[ -3  30   7  17   1 -55  20  26  11  39 -34  -3 -11   9  37  39  12 -37
  11  -5 -11 -18  22   1 -20 -26  -1 -35 -29 -13  -4  28  -4  29   7 -12]	T
[  4 -20  -2   3 -26 -38  14   3 -16 -17  10 -13 -10   4 -23 -23  24 -18
  -2   3 -19 -27  13 -12   2 -13  -5   7  10  33 -24 -13  -9   3  -8 -26]	A
[ 18  -9  -9   0   5  17 -25 -27   5 -47  57  -6   3 -41  45  -1  -2  25
 -21  27 -22  -5  -8 -15   4 -11 -22  25  14  -8  -6  -4  -6 -11 -12 -29]	W
[ 13 -15   2  13 -41   5  47  80 -69  18  -7 -27  20 -38 -59  -2  18   0
  -9   3  29 -33  20 -39 -12  38 -31   6  82  19 -48 -13  -5  19  81   0]	C
[  49   -4  -10  -10   27    5   22   30  -46   42  -12    8   -7    2
    6   10  -14  -28  -27 -112   -3  -21   17    6  -69   72   26  -35
   43   -8   72   20  -24   18  -43  -29]	K
[ -5 -16  14  28  11   6  -9  23 -13   8  41 -21   6 -52  23  30   5  49
  11  15 -28  -9 -10 -42  25 -27  -7  -4  45 -12  -9  -1 -33 -10  -7 -54]	T
[ -1  30  23  14 -11  87 -75 -15 -12   8  -8  40  30 -24 -37 -30 -43  69
 -41  12  -3 -20 -18  -4  -3  42 -34  47 -26   5  44  -3  -7 -20 -22 -24]	W
[  4  31   8  47  -4  39  50 -19 -77  -2  81 -26  64 -75 -32 -13 -12  11
 -13 -19  30 -15 -37 -27 -34 -32 -79  19  18  20   9 -86  22  12  16 -43]	U
[ 70 100 -23 -35 -13  13  56  -2 -43 -32  32 -55   0   9 -58  12  -9 -38
 -54  -4 -25 -46 -20  10 -61 -20  13  12  -1 -11  36 -38  24  -9 -13 -13]	V
[ 31  56  28  -3  18  43  17 -59  25 -27  90 -22 -35 -20 -10  10 -62  53
   3  15   3  42 -26  23  12   3 -47  80 -38   8  37 -46  -9  -3 -13 -39]	C
[  2  25  16   5  -4 -27  32  -1 -29   5 -13   6   3  -2  13   3  10   9
   2  31  -6 -29   2   0   8 -27 -38  13 -23   5 -28 -27 -23  19  35 -40]	C
[ 44  32 -12 -40 -46  39 -13  35 -51 -12  30 -15  11 -18 -42  -9   8 -30
 -34 -38 -22  -9   0  12 -94 -22  10   9  36 -36  23  -4  24  35   0 -18]	S
[ 33 -59   2 -17 -16 -25 -46 -28 -26  -1  33 -16   3   3  55   8  -9 -31
  25 -33 -59  -8 -15  14  -5   3   7 -32  80  -7 -37  -5  -7   8 -31  45]	H
[-17 -93  29  32  -8 -25 -13  10  14 -16  56 -59 -13  27  54  25  -5   5
  34 -12 -26 -14   4   1  22  -2   0 -12  76   1 -48   9  14   1  39  58]	K
[-13  34   5  29  57  21 -13  -3 -28  26 -44  61  21 -26  24  52 -35  42
 -25   1  -2 -11 -13   9  -7  53  17  18 -22 -25  71  13 -33  -6 -10 -31]	V
[  5  33   9  39 -15  65   2 -44  23  41  -3   8  29 -14   4  -7 -27  11
 -51  11  -6 -34  23 -32 -22 -60 -23  38 -32  -1  38 -45  30   5 -17 -44]	A
[  8  10   6  12  11 -30  -1 -10  13  -3  -9  23  -2 -10  32   0  10   2
 -11  -8  -4 -14  23  11  14 -22   4 -11 -34  11   8   4  -5 -18 -16 -29]	S
[  9 -24  -9 -26 -51  30 -34  23  19  27 -10 -44 -24  -7 -42 -18   2  32
  -8 -15 -39 -42  36 -63  26  -2   2 -66  71   4 -32  13 -48 -11 -45 -56]	W
[-19  11 -24   2 -11 -34  12  14  -1 -23  28  32  14 -36  -8 -16  29 -22
 -28 -12  62 -63  57 -14 -10 -20 -12 -33 -35 -22 -13   1 -14 -22  -6  26]	U
[ 16 -21  -8 -24  11  -1   8   4  22   5 -25  34 -23   7 -12  -4 -17   5
   9  18 -18  29  11  39  -8  13  23 -34  -9 -15  20   8 -19  -5  -1   6]	K
[-18 -34   3 -28 -80 -17 -46   0 -59   0   6  70   4 -13  -3 -33   7   4
  -7 -19  -9  -5  32 -13  -1  -2  -5  -1  31  26 -15  18 -62  35  -7 -56]	C
[ -8 -34 -18  10  23 -69  17   8 -42  -1  77 -85  23 -21  16  -2  38 -37
  14 -19  27 -18  17 -83  13 -64  31 -22  16 -10 -37  13   0   3   6  27]	H
[-11 -60 -11  -3  -7   8 -20 -39 -27  12  45  -2  -8 -59   1 -45  -1  26
  20 -50 -29 -12  28 -51  22   1 -32 -74  83  20 -12 -16 -39 -10 -42   0]	F
[ -17  -18   -1   -1  -29   -6   16   -7  -43   23   -3   -9    7   14
  -47  -93    5    6  -17   23   20  -62   33  -48   19 -114  -56  -92
  -33   -5  -45  -31  -54  -11   -9  -17]	S
[  20   66    2  -28  -41   26   46  -36  -86  -29   59  -20   43  -10
    2  -42   11  -26  -46   14   17   -2  -33  -46  -42 -108    4   48
  -26   61   34   10   50   37   18  -68]	V
[ 37   9 -20 -37 -38   6  23  25   1 -16  15 -27 -27 -16 -14 -22  20 -56
  -6  52   5  20   7  11 -50 -71  -7 -29   2   6   2  32  16 -11  22  19]	T
[-49   7  -5  -1   1 -26  76  22  23  -1 -33  -3   5  34 -26  16  15 -23
   4   1  58  -1  14 -18  -6 -55   6 -18 -49  -8  18  20   8  10  24 -20]	T
[ -38  -26   31   20  -47   72  -45  -53   -3   29   34   13   24  -55
   37  -45  -10   54   -4   32    7    2    9  -46   21 -110  -60   17
  -40   25   -1  -14  -10    2    9 -109]	H
[  11  -32    2   34  -21  -45  -36    4  -53   37   27   44   47  -24
   33    3   -3   -2   -8 -103  -52  -41   19  -42   -6   30   18  -19
  104   -3  -18   -6   -9   32  -71    1]	T
[ 29 -29  13  -1 -30  99 -68 -17  17  -3  76 -10 -47 -35 -32 -22 -39  31
   3   8 -49  45 -14  29 -50  26 -26  68  70 -11  32 -23  15   5 -26  -2]	A
[ 20  46  10   1  13 -38  10  20  27   9 -42 -22 -25  43 -23  29 -12 -18
  -2 -24 -17 -18  14  28  -1  47  14  17 -37 -13  -5 -23  -6  25  -4  -3]	S
[ 21  24   1   8 -41 -25 -10  23  19  34  -7  -1  -4  16  16  11  15 -27
  -6 -15 -12 -45  34   6  23   1  11 -27  -8   8 -37  -1 -17  -3   8 -11]	W
[ 13  14 -16 -24  -3   5  -3 -12   8   4   7 -11 -17  -8 -13 -17  -1   7
   4  36 -30  10   2 -15   6 -21   1 -39  -7 -14  -7   1 -17   2  -3 -17]	W
[-21 -42 -13 -14 -61 -45  15 -23 -34 -24  16  29  72   1  12 -13  10 -29
  -2 -59 -18 -17  -9 -56  30 -19   8 -25  70  24 -67 -24   4  55 -16   1]	T
[ 17 -22  15   7   7  -7   2  21   6  15 -19  11 -18  19   9  -7  -8  -5
   2 -22 -14 -13  15  42 -25  30  -4 -23  -6  -3  12  13   4  -6  18  14]	K
[ 53  17   7   2  -7  34   2  18  36   0  31 -46 -33  -4 -29   7 -37  -2
  -7  21 -19  16  -1  15  -4  32   1  29   3  -1  12 -22  -1 -24  23   7]	T
[ -6   3   9   5  -7  -5   1 -40 -19 -16   7 -13   0  11  -1 -51 -12   0
  -1  69  -4 -14 -14  -4  26 -71 -63 -27 -39   8 -44 -43 -18   4  18  23]	S
[ -3 -28 -12  16 -25   1   1 -21 -17  11   9  32  35 -33 -34 -19 -19  15
  -2 -39 -10   5  11 -24  12  15 -22 -23  42  -2 -20 -39   8   0 -34 -12]	H
[ -9 -15  -4   9  -2 -78   5  -7  56  19 -54  30 -52  35  24  32   7  -7
  24  -3 -62 -26  44   9  46  36  19 -51   6  -2 -37  -3 -38   9 -44 -19]	A
[ 17  42 -13 -49 -11 -31 -27 -22 -30  18 -38  65 -23  32 -31 -48 -28  -9
  -4   9 -39  -7   7   8  31  65  32 -36 -37   2 -14  -3 -63  32 -12  17]	V
[ 34  63  16  15  17  68 -42  12 -49  14  -4  -3  30 -45  17  34 -13   8
 -20   8 -37 -13 -50  40 -57 -11 -64  20 -22 -29  34 -29  -5  -2 -13 -30]	F
[  0 -44  13   9 -27   3   1  -2  17  48 -17 -26 -26  13 -12 -24 -19   2
   9 -11 -13 -13  38 -16  10 -14  -8 -52  26  29  -5  -1 -25   3  -2 -12]	K
[ 10  -1  -1 -19  19  90 -22 -41 -26 -27  24   3  29 -29  -5 -22 -33  50
 -32  14 -31  -5 -42 -17 -44 -24 -16  63  50 -36  28 -32  23  19 -28 -21]	V
[ 13  35  41 -28  23  89 -86 -12  37 -41 -40  19 -44  42  -8  -8 -31  54
 -32  46 -30  10 -29  71 -44  26  17  92 -63 -15 105  37  31 -43 -18 -14]	S
[  5  31 -33 -41  33  23  14 -31  45 -53  43 -34 -18 -28   0  36   2  13
 -13  10 -20  13 -13 -10  -1  -7  38  14  -8 -46  23 -14  -2 -14  -5 -28]	V
[ 25  87  -4  18 -12 -19  22   8 -43   5 -22  31  21 -29 -49   6  11 -31
 -23  28  -3 -44 -22  45 -29  18 -58  26 -60   3  -9 -68 -22  15   5 -11]	A
[ 11  14  14  27   9   0 -22  -8  21  31  10   3  -7   2  57  61 -35  13
   4 -31 -54 -32   0  28  21  29  -1 -29   2 -42 -17 -25 -40  -1   2 -21]	V
[  8 -47   2 -21   2  39 -64 -16  36 -46  84 -23 -60  18  20 -11 -21  11
   4   3  -4  49   2  23 -27  19  28  64  23  -9  54  49   8 -17 -21  12]	W
[  -6   44   21   38   27  -14  -38    9   72   62  -69   36    5   36
   29   29  -38   -3   -2   -4   -2   15    9   15   22   -2  -11  -13
 -107  -24    4   25  -18    1  -50  -10]	T
[-29 -41  33  28   1 -46  -6  -8 -14  -7  18  -3   1  25  33   2   7  22
  23 -34 -10 -19   3 -15  48   1   5  17  32  29 -28  -8 -10  18  -8 -20]	S
[ 16   8  25  33 -10  34 -13  -9 -35  16  61 -27  45  26  76   2 -37 -36
 -33 -41  29  -8 -16 -34 -34 -67 -31  -2 -12   7  11  23  34  23 -33  -3]	U
[  1  -2  28  20   0   5   0  -3  32   0  38 -69 -10  -8  51  36   2 -11
  23   2   4  18 -13   4  16 -48 -21   5 -11  22 -22   4  16   5  34 -15]	S
[  0  27  10  -2 -15 -14  20  15  19  25  -8 -28 -37  88 -14  23 -10 -46
   7 -21  17 -26  11  47 -17  -4  16 -16 -45 -13  27   6 -10  -3  18  14]	W
[ -57 -103   13  -32   -3  -22  -49  -59   96   16  -76   14  -51   60
   63  -29  -18  -11   65   18  -23   57   22   -4   58    3   23  -65
  -17   45  -23   45  -31   16  -12   -9]	U
[ 18  26   8 -17   2  24  47  -7   7   0   2 -43 -40  41  -9  22 -24 -16
  30  39 -33  14 -28  51  -6 -50 -44 -58 -25 -24  -2 -39 -10 -10  23   1]	F
[ 33   8   4  -6  18  58   1  -7   6  -6  -5 -41  -9 -14 -21 -11 -12  23
 -19  -4 -27 -21 -15 -11  -1  41 -16  13  50  -6   4 -47  15  -9  11   4]	S
[ 17  41 -10   3   7 -33  19   4   1   6  24 -20  13  -1  -8   4  11 -27
  -9 -17   3 -34  14   0 -11 -41  -9 -21 -55 -47 -23 -24  13  -8  -9   5]	H
[  6 -29  49  21   1  18 -49 -55  17  24 -23  35 -20  29   3 -69 -56  40
  -1 -17 -22  -3   5   2  13  31 -34  28 -22  72  27  29   9  -7 -70   3]	A
[-60  14  12  48  -4 -42  56  33 -51  29 -34  29  15  42   5  53  29 -54
  10 -65  69 -17 -11  31 -15  49   9  63   4  33  30 -14  -1  51  46 -31]	V
[ -6   0 -17 -44 -54  53  39  -1   8 -32 -20  36  10  19 -38 -42   3 -15
 -33  16  25  34   7  12 -39 -47 -21  22 -51 -11  11 -16  15  11  54 -77]	C
[ -3  -1  -3  14   1  10  41 -14   7   9 -12 -13  -1  23  40  21   4 -51
   2  -1   8  20  -8   9 -25 -13  -6  10   0  11  20 -37  23  26  27 -46]	U
[-18   8  -2 -12   6 -62  -7   5 -15  24 -34  42  -3  24 -18 -20  23  -6
  27 -11 -13 -11  13   3  18   1  18 -23 -23 -22 -28   3  -7  21 -30   6]	H
[ 12  -1   1 -33 -10 -15 -38   4 -17 -20   6   8 -22   6  11  -1  23 -19
  24   4 -40  -1 -10  39   0  -1   7 -14   7   3 -10   6 -20  -9 -11  20]	F
[ 30  39  16 -26   4   3  28  46   3 -30  14 -21 -22  62  -6  34 -16 -23
  -8   8  -2 -18 -18  46 -65 -14  20  42   3 -54  20  33  51  19   5  65]	T
[ 12   2  21   8 -13  39   0  17  21  19 -17  10   3  -2  28  36 -26  13
   4  39 -22  12 -18  25  -3 -30 -12   9  -3 -16   2  -6  -8   5  24 -30]	T
[ 29   4 -13 -21 -29  28 -46  -5  35  29 -17  12 -53 -25 -68 -40 -28  16
  -9  26 -53  -6  44   5 -17  28 -11 -39 -14 -16   6 -12 -47 -12 -30 -12]	A
[  4 -18   2 -18   5 -20 -10   3  31  -8  -6 -16 -15  -4 -18   3  -3   7
  26  16 -10  16   7   6  14   8  16  -8   0  -9 -19  18  17 -15  -1  32]	H
[ 16  -6  16  -3 -29 -11 -34  -1  -4  14 -25  -6  -2  16 -20 -14 -17  16
  -4   7 -61 -38   8 -23  10  19  16   7  49  12 -15 -12  -6  11 -20  12]	T
[-11 -36  69  16 -35  -7 -12 -25  65  11  -6 -77 -41 101  18  -4 -34 -32
  51  54  12  33 -21  47   5 -89 -12  98 -27  78  -5   9  35  19  10  22]	T
[-19 -42  41  15  17  53 -10  -5  23 -32  60 -42 -39  31  49   5 -38  25
   9  -3  31  31 -23   7  13  38  -8  84  -2  24  21  40  19   3  55  -6]	V
[ 27 -29 -15   1  41  32 -55   9  -3  21  38 -46 -30 -37  17 -21  12 -14
   4 -12 -19  37   5 -25 -53   3   8 -16  46 -38  34  48  40 -26 -28  41]	H
[  6  42 -23  -5  46 -64  51   0  53   2 -42  -2 -22  16  43  61   7 -31
  -4   0  -1 -44  32  26   6  -8  20 -36 -57 -49 -15  -3 -30  -1  -6  -3]	V
